Here is a tiny trained network, its code and every weight. The questions are about switching its units off for an input and a class, where a switched-off unit gives its printed mean instead of its output.

import numpy as np


def w(rows, s, z=0):
    codes = np.array(rows[::2]) - 128.0
    scale = np.full(codes.shape[1], s)
    scale[-1] = z or s
    return codes * scale


def norm(h):
    return h / np.sqrt((h * h).mean(-1, keepdims=True) + 1e-5)


def f(y):
    return y / 2 * (1 + np.tanh(0.7978845608 * (y + 0.044715 * y**3)))


def log_softmax(a):
    a = a - a.max(-1, keepdims=True)
    return a - np.log(np.exp(a).sum(-1, keepdims=True))


def net(x, mask):
    res = np.array(x, float).reshape(1, 5) / 4 @ E
    u = 0
    for l in range(3):
        y = f(norm(res) @ A[l][:, :-1].T + A[l][:, -1])
        res = res + np.where(mask[u : u + 6], y, B[l][:, -1]) @ B[l][:, :-1]
        u += 6
    return log_softmax(norm(res)[-1] @ U[:, :-1].T + U[:, -1])


A, B = {}, {}
E = w([
[54,208,63,162,183,161,252],'x0',
[89,54,200,124,150,99,203],'x1',
[138,68,12,31,166,12,118],'x2',
[61,132,197,19,165,141,110],'x3',
[184,70,132,138,178,241,99],'x4',
],0.0026)
A[0] = w([
[123,99,6,151,130,96,154,34],'0.n1',
[77,140,137,65,143,32,172,78],'0.n2',
[23,168,61,56,179,82,196,124],'0.n3',
[104,124,206,111,99,217,121,5],'0.n4',
[86,97,162,143,132,39,178,69],'0.n5',
[88,205,181,167,97,2,140,37],'0.n6',
],0.0071,0.0023)
B[0] = w([
[253,115,91,155,197,114,164,185],'0.n1',
[88,70,239,149,91,45,123,209],'0.n2',
[79,163,63,32,43,118,129,255],'0.n3',
[206,68,229,115,149,133,212,183],'0.n4',
[127,86,139,142,93,132,236,180],'0.n5',
[22,45,102,35,45,156,127,194],'0.n6',
],0.0057,0.0047)
A[1] = w([
[134,47,234,171,224,7,121,9],'1.n1',
[71,158,192,151,104,49,195,104],'1.n2',
[148,30,157,156,82,86,97,92],'1.n3',
[151,91,133,63,189,57,2,72],'1.n4',
[142,87,135,73,118,71,45,74],'1.n5',
[110,133,208,156,154,227,158,134],'1.n6',
],0.0079,0.0016)
B[1] = w([
[192,148,126,196,255,217,123,207],'1.n1',
[63,66,76,68,94,118,77,224],'1.n2',
[108,160,71,24,106,48,126,220],'1.n3',
[54,89,103,60,58,113,137,196],'1.n4',
[53,113,139,145,80,135,230,202],'1.n5',
[115,67,155,134,102,160,14,252],'1.n6',
],0.0069,0.0043)
A[2] = w([
[78,217,78,136,117,173,101,2],'2.n1',
[139,177,179,217,104,60,118,216],'2.n2',
[60,153,136,115,255,188,179,101],'2.n3',
[43,99,184,197,157,194,99,2],'2.n4',
[188,128,80,157,219,59,167,35],'2.n5',
[179,119,237,91,194,128,99,61],'2.n6',
],0.0092,0.00089)
B[2] = w([
[164,154,157,219,155,128,96,149],'2.n1',
[32,195,85,129,112,133,176,116],'2.n2',
[67,163,131,176,2,93,123,144],'2.n3',
[178,64,165,113,114,161,12,254],'2.n4',
[204,116,28,77,216,74,117,180],'2.n5',
[118,84,118,176,103,179,49,229],'2.n6',
],0.008,0.0039)
U = w([
[230,140,36,117,226,83,171,170],'0',
[152,164,238,150,186,133,206,3],'1',
[119,254,119,235,112,148,136,111],'2',
[148,152,223,146,198,139,207,19],'3',
[29,90,122,38,48,80,187,207],'4',
[155,59,207,167,121,218,19,188],'5',
],0.0094,0.0048)

Each question gives the input, the list of numbers given to net, and the class t.
The units are the neurons (one row each of A and B). Each row of codes is followed by its name. A weight is (code - 128) times the scale printed after its matrix; where a second scale follows, it is the last column's (A, B and U).
mask holds one flag per neuron, layer by layer. A switched-off neuron (its flag False) gives its mean, the last column of its row in B, instead of its output. The means were averaged over made-up inputs and are rounded, as every weight is.
A unit's drop is (log p(t) with every unit on - log p(t) with that unit switched off) / (log p(t) with every unit on - log p(t) with every unit switched off).
The circuit of an input: a set's keep is (log p(t) with only the set's units on - log p(t) with every unit switched off) / (log p(t) with every unit on - log p(t) with every unit switched off). Starting from the 12 units with the biggest drops (on a tie, the unit counted first), units are removed one at a time, each time the one whose removal leaves the highest keep (on an exact tie, the one counted first), for as long as the keep stays at least 0.8.
units of the circuit, in order: the units of the circuit, biggest drop first
top k neurons: the k neurons with the biggest drops, biggest first
top k neurons in layer l: the k neurons of layer l with the biggest drops, biggest first
drop of u: that unit's drop, to one decimal
input [5,-6,4,-1,0], class 0: top neuron	[0.n1]
input [-6,6,6,-4,-4], class 0: top 3 neurons	[1.n1; 0.n3; 0.n5]
input [3,8,6,-4,2], class 0: top 3 neurons	[0.n1; 0.n6; 2.n5]
input [-6,2,6,-5,2], class 0: top 2 neurons	[0.n3; 0.n6]
input [-1,6,7,-4,-1], class 0: top 2 neurons	[0.n1; 1.n1]
input [4,-8,-4,-1,-7], class 2: top 2 neurons in layer 2	[2.n1; 2.n4]
input [-8,6,7,0,6], class 4: top 2 neurons	[1.n4; 1.n5]
input [4,-7,-1,-6,-1], class 0: top 2 neurons	[2.n5; 0.n1]
input [0,-6,3,3,5], class 4: top 2 neurons	[1.n4; 2.n4]
input [4,-4,-2,-3,0], class 2: top 2 neurons	[1.n3; 2.n1]
input [-3,-6,-6,-4,-5], class 2: top 2 neurons	[0.n2; 1.n6]
input [-2,-3,6,-4,6], class 0: drop of 0.n1	1.2
input [-7,-5,8,5,5], class 4: drop of 0.n3	0.0
input [5,-4,4,-5,-3], class 0: units of the circuit, in order	[0.n1]
input [6,0,3,-7,-3], class 0: drop of 0.n1	0.9
